Below are the code and all the weights of a small trained network. Each question names an input and a class and asks about switching units off, where a switched-off unit gives its printed mean instead of its output.

import numpy as np


def w(rows, s, z=0):
    codes = np.array(rows[::2]) - 128.0
    scale = np.full(codes.shape[1], s)
    scale[-1] = z or s
    return codes * scale


def f(y):
    return y / 2 * (1 + np.tanh(0.7978845608 * (y + 0.044715 * y**3)))


def log_softmax(a):
    a = a - a.max(-1, keepdims=True)
    return a - np.log(np.exp(a).sum(-1, keepdims=True))


def net(x, mask):
    res = np.array(x, float).reshape(1, 7) / 4 @ E
    y = f(res @ A[0][:, :-1].T + A[0][:, -1])
    res = res + np.where(mask, y, B[0][:, -1]) @ B[0][:, :-1]
    return log_softmax(res[-1] @ U[:, :-1].T + U[:, -1])


A, B = {}, {}
E = w([
[158,210,49],'x0',
[129,130,127],'x1',
[124,126,127],'x2',
[134,131,133],'x3',
[204,2,70],'x4',
[134,129,131],'x5',
[54,35,166],'x6',
],0.0072)
A[0] = w([
[86,103,192,56],'n0',
[101,213,109,90],'n1',
[214,151,165,247],'n2',
[143,108,133,76],'n3',
[73,166,137,254],'n4',
[165,16,86,204],'n5',
[193,92,5,93],'n6',
[43,212,187,251],'n7',
],0.016,0.0079)
B[0] = w([
[221,30,136,152],'n0',
[220,156,104,179],'n1',
[71,212,115,197],'n2',
[142,96,109,125],'n3',
[171,153,216,205],'n4',
[3,88,125,246],'n5',
[67,150,52,208],'n6',
[247,152,208,251],'n7',
],0.024,0.014)
U = w([
[173,182,227,189],'0',
[78,158,139,253],'1',
[195,110,221,43],'2',
[95,84,140,12],'3',
[248,192,109,60],'4',
[128,157,38,134],'5',
],0.011,0.0074)

Each question gives the input, the list of numbers given to net, and the class t.
The units are the neurons (one row each of A and B). Each row of codes is followed by its name. A weight is (code - 128) times the scale printed after its matrix; where a second scale follows, it is the last column's (A, B and U).
mask holds one flag per neuron, in row order. A switched-off neuron (its flag False) gives its mean, the last column of its row in B, instead of its output. The means were averaged over made-up inputs and are rounded, as every weight is.
A unit's drop is (log p(t) with every unit on - log p(t) with that unit switched off) / (log p(t) with every unit on - log p(t) with every unit switched off).
The circuit of an input: a set's keep is (log p(t) with only the set's units on - log p(t) with every unit switched off) / (log p(t) with every unit on - log p(t) with every unit switched off). Starting from all 8 units, units are removed one at a time, each time the one whose removal leaves the highest keep (on an exact tie, the one counted first), for as long as the keep stays at least 0.8.
circuit, biggest first: the units of the circuit, biggest drop first
most important unit: the unit with the biggest drop
top k neurons: the k neurons with the biggest drops, biggest first
drop when u is switched off: that unit's drop, to one decimal
input [-2,-1,-8,7,-3,-8,1], class 2: circuit, biggest first => (n2 n6)
input [2,-6,-4,1,5,7,-3], class 5: circuit, biggest first => (n6)
input [1,-2,-3,-3,1,-8,-8], class 5: circuit, biggest first => (n7 n4)
input [2,0,5,-1,6,-7,-1], class 5: top 3 neurons => (n6 n4 n7)
input [4,5,-6,1,-4,5,-1], class 4: top 2 neurons => (n5 n1)
input [3,-5,-5,-6,5,-3,5], class 1: top 2 neurons => (n5 n0)
input [-4,-3,1,-8,-5,4,3], class 2: circuit, biggest first => (n0 n2)
input [1,-7,-5,-6,6,5,-7], class 5: top 3 neurons => (n6 n4 n7)
input [-1,2,1,2,-5,-4,7], class 2: top 2 neurons => (n0 n2)
input [-2,-8,-2,4,-5,-2,1], class 2: top 3 neurons => (n2 n6 n0)
input [-3,5,-3,5,1,-4,4], class 3: top 2 neurons => (n7 n2)
input [1,-4,2,-8,-6,-5,-3], class 4: top 2 neurons => (n1 n5)
input [5,1,-6,2,-6,-4,0], class 4: top 2 neurons => (n1 n5)
input [-4,8,-8,2,2,8,8], class 3: most important unit => n7
input [3,7,-2,-1,6,8,8], class 1: top 2 neurons => (n0 n6)
input [5,5,-6,8,4,-3,2], class 1: top 2 neurons => (n1 n5)
input [4,-8,-2,-2,7,8,-3], class 5: top 2 neurons => (n6 n4)
input [8,-4,0,7,2,6,-8], class 5: top 2 neurons => (n7 n6)
input [4,2,-2,-6,3,-4,7], class 1: drop when n0 is switched off => 0.2
input [5,-4,3,6,-8,-1,-1], class 4: drop when n1 is switched off => 1.5
input [4,2,-2,-4,0,4,-3], class 4: drop when n5 is switched off => 2.4
input [-3,1,-6,-6,-2,-1,6], class 2: most important unit => n0
input [-4,6,6,0,8,-7,-2], class 1: drop when n5 is switched off => 0.3
